z64z70: [  7  16 -18  13  12  -2   0  -5 -20   9 -25  18 -19   0   3   2  -8  28
  -2   0  12  22  -1 -11  -6  -4   9 -23  -5  16 -22   6   1  13 -53  -9
  11  -5  -6 -16   7  11  13 -14  -5 -12 -12 -13  -3  34  15   1  20  -6
   5  18   8   3 -22   2  13 -23 -15  -9 -30]
z17z911: [-33   2  10  -8 -21  -7  -1  17 -17  11 -16 -27  13   0 -11  -3  15  -4
 -22   0   9  18   5   2  12  -7  14  16  11   3   5 -23   5   6  20  -2
 -10  14  -4  11   0 -22  -4  18  21  13   4 -19 -16  -5  -8   3  -3  10
 -10  -3 -17  -1 -22  -5 -13   9   1   5  -4]
[ 25   4   0   5  13  12   5 -20  35 -15   2  18   7  -1   9   2  -5   1
  13   0  -6  -5   1  20   2   8  14 -21  14   1  20  15 -17   6 -18 -14
 -31  19  15 -16  10   7 -25 -24  -2 -17 -19  14  -6  27   6  20   2 -28
 -14   6  19 -10  21  -8  22 -21  -3 -20  31]  z17z911
z177z372: [ -1  -4   3   1   0 -12 -10 -21  -6  -2  -1   7  -7 -21  -6   0  -3   5
  17   7   8  -6   5  -3  19  -6  -9  19 -12  -2   4   4   7   1   3  -4
  -1   0  -9  -5  -2   6 -12  13   7   6  17 -13   1   8   9  -2  20  -8
  -9   0  -6   3  -8  -5  22   1  -1  10   2]
z271z878: [  2  17  23 -14 -14 -13   4   3   8   4  17 -21  12  13 -27 -22 -35   4
   8 -12  -5 -12  -2  20  -3 -16  -1   5  14   1   0 -13  -9   9  -7   2
 -18  -1   5 -11  11   4  -2   4 -10   1  -5 -17  17   4 -14   1   2 -16
  12  -5   5  -5 -19   4 -15  10 -12   5  15]
z513z423: [  3  -6  11  11 -11 -24   1  -6  15  -7   5   8  18   8  -4  15 -28 -30
   6  10 -10 -16 -12 -14   2  14  17 -34   5 -29   7 -40 -10  28 -25 -33
  29 -13  11 -16  -7  25   5  13   2   4   6  -5   7  16 -16   8 -29  -2
  10  15  11 -24  13 -11   3  12  16   6 -19]
[-14  -7  12   5   4 -10  28   1 -18   2   4  10   4   8  23  20  -8  -4
 -29  14  -4   7 -12 -10   8  11  22 -24  -6  27   0  15   1  -6 -25  -7
  -8   0 -22  15   5  29  39  24  15 -10 -12  -6   4   8   2 -13 -16  11
   9  -4 -20 -12   4  -6  -5 -30 -23  24   9]  z64z70
[-12  11   2   8  -1  -4  -8   4   4   0   2   0   8  10  -9 -14  -6   1
 -10   5   4   2 -22   9 -14  -9 -17 -11   1   0   5  13 -12   2  -2 -12
  -5   4   7  -3  -1   2  -9   2  -1   7 -15   2   2   7   0   3  -5   5
   3  -3   2 -15   8  11  -5  -5   4   8  -2]  z177z372
z459z11: [ -9  -7   2   7 -13 -23   7  -6   0  13  -4  11  -7 -12 -14 -11  -3 -15
  -2  -9  18   4 -13 -11 -13   1  12  12  15  10  -1  -3   1  -5  -9 -11
  -3   8   1   2  -8  14  -3  -6   4   7   2  11   3   3 -14  12  12  -2
  11   8  -2  -5 -11   6 -10  -7 -18 -16  -7]
[  3  18  13 -10  28   1 -12 -13  13   6  -1  -5  12   7  -5  47   3  10
   0   1  -1 -13  22 -38   0 -16 -28  30  -1 -33   3 -41   3  -2 -17  14
  -2  -2 -34  -1   6   3   9  19  16  -9  -3 -14  -2 -15   4 -17 -11  -7
  40  -6  25  -3  14  10   7  14  -7  -7  15]  z459z11
[-15  12  -4  16  -4 -20 -17  14  10   2 -11  -8  -7  13   0  -9  -7   7
   3   8  14  15  -5   6 -13  -4  -7 -15  -1  -6   8  15  -6   3   2   5
   8   4  -2  15 -21  -9  -5  -5  -1  -1   4   6   2  -2  -6  17   9   2
  -6  -3 -10 -18   6  13  -5 -11  10   3  -2]  z177z372
z727z574: [ -5 -15 -10 -29  26   0  -6 -22   0   7 -15 -11 -25  23  18   6  14  -5
   5  -5  -7  15 -10  11  -1 -12  -6 -10 -29  24 -17   6 -25  -2  -4  -2
  -4 -19  14  -7   0   3   4  10 -32  -2  -1   0   0 -27   1  14  -4 -18
 -11 -11  -8  -9  -3  -4  13  11 -18 -17   4]
[ 13 -13  16   5 -24 -24  12   2  30 -21  19   6  14   4  -3   6 -35 -15
   7  22 -25 -10 -13 -16  -3  15  19 -45  13 -47  21 -50 -15  30 -27 -48
  48 -16  33 -17 -18  26  11 -12  13   4  21 -19   3  24 -14  16 -25   0
  29   8  17 -42   7 -21   8  11  18  12  -5]  z513z423
z513z423: [  6   1   1  -7  -3  12 -10   5  -8   6  -3  -9  -8  -4   6  -5  19  16
   1  -9  -3  10   9  10  -2 -18 -13  15  -6  25  -1  23  13 -16  15  20
 -15   0  -8  13   4 -11  -2 -13  -5  -2  -4  -2   4 -12   0  -8  11  -1
 -15  -6  -5  15   2   1   2  -3 -13  -4  15]
[-14  -1  12  -4 -31   2   0   8  -1  -9 -24 -14  -2  -8 -15  -1  15  -8
 -15   1  10  12  26   8  18  -7   8 -21   3  15  10   1 -20  11   8   0
 -20  19   1 -13   8 -29 -18  10   8   1  -3   5 -15  18  -3  36  15  -3
  -4  -8 -10   7  -9 -13  -1 -14  -7   5  34]  z17z911

z786_z145: [-30  15   6 -20  18  12  15  -9  15  -3 -26 -13   5  -7  16   9  -4 -10
   6   3  15 -13  11 -36   6   4   1   3 -18 -23  -1 -25  -1 -30 -27  -2
   8 -12 -15 -13 -20   5   6 -14  -3 -15 -40 -35  -5  11 -22 -11  23  20
  18   2  17   2   5   5  11 -13 -12   1   6]
z925_z31: [ 10   1   2  -6  -5  11 -10   1   5   5   4  20   5 -11  -4 -10  11  -4
 -10   3   8  -4   9   6  21  -3   8   4   0   7  -1  -3  -2  16 -10  -1
  18  12   5  -1  -5   8  13   9   9  10  10   4  -4   1  10  -5   6   1
 -11   4   3   4  10  -1   2 -16   2   3   5]
z471_z356: [ -1  19   8  13   5 -19  13  -8   7  -1  20   3   0   4   3 -10  -8  14
 -24  30  -6  -6   6   3 -19  17   4  -8  -7   3   5 -16  10  24   5   6
  -1  -2   3  -6  -9  -5   2  14  12   6  -6  -9  -2 -17   5 -11 -21   1
  -1  -4  -6   9  12 -18   2  15   5  17  -2]
[ 20 -11   9   7 -16 -17  13  18   2 -14  -6  -8  -1  13   8   2  15 -12
  -1   4  16   2  -4 -15  -2 -13  -8   3   7   8   2   1  -8   6  21  -7
  12   4   8  -4  -6  -4  16   2  -3   1  -3 -11   2 -11   3  27  -9  -1
   6   9 -11 -23   8   4 -16   0   2 -23   2]  z925_z31
z726_z304: [ -1  -6  -2  -2  -1  -3   2   0   1   0   2  -3  -1  -8  -2  -2  -7  -2
   0   5   6  -2   5 -10   1   3   5   1  -3  -6   1   3   4 -11  -1   1
  -4   5   1   5  -4   1   0   3  -1   1  -2   6  -4  -1   3   4  -2  -4
   2   3   1  -8   0  -4   0   3  -2  -3   1]
z992_z881: [ -1  -1  12  -7   6   6 -26  14   8  -6 -34   1   3  17   9 -14   0  20
  17 -14  17   4   0 -17 -10  21   3  10  -6 -11  -4  -5  19 -11 -15 -25
   2  -3  15  26   2  24  -3  14   8 -25 -12  16   4  16   6   8  -3 -39
   6   1  -6  10  13 -34 -15  -5  34  22  -3]
[ 10  -9  -2  -7   0  18  -9  12 -14  11  -2  -4  -5  -8  -6  -6  12  -3
  -2  -5  -7  14   8  -2   9  -4   2   0   8  -1 -10   6  -7   3   2  -7
   3   1   8   6  -1   8  -2  -4   5   4   3   3   6  11  -7  22  17  -7
   7  -2   4  -2  -3  18  -3 -15  -2 -12   0]  z471_z356
z599_z368: [ 20  -9 -11  27  12  12  -7   8   2  21  12   6  12   1   4 -18   0  14
   6   6 -12   2  20  -4  16 -17  -6   1  10  18  16  11  -7   7 -18 -14
   6   5 -12  -5   4   0  -2 -22 -10 -10  11  17  15  -5  -2 -10  -4 -14
   1   8   2  11   0   1   7   3  19  22  -6]
z599_z368: [ -1   0   8 -20 -11 -34   3   5  -4   6 -14 -21 -10   2   8   1  -3  10
 -16  -1   4  21  -8  -8  -7   1 -19 -18  -7   1 -20  -3 -13  10 -22  16
  -2  12  -5  18 -24  22 -17  21  10 -12  -9  -5  -4   9   8   8 -21   9
   3  -7   3  18  12  40  10   4   0  29  -5]
[ 10  -2  10  -4   6   5   5  11   2   0  -8  12   4   3   1 -17   2   9
  -5   1   1   4   3 -11  -8   7   0   1   3  -3   4  -5   4 -15 -16  -8
   7   2   1  13   3   1  -8  14   7 -23  -7  10   9  12   3  -9   5 -19
   9   6 -12  -3   4 -10  -2 -10  16  13  -1]  z992_z881
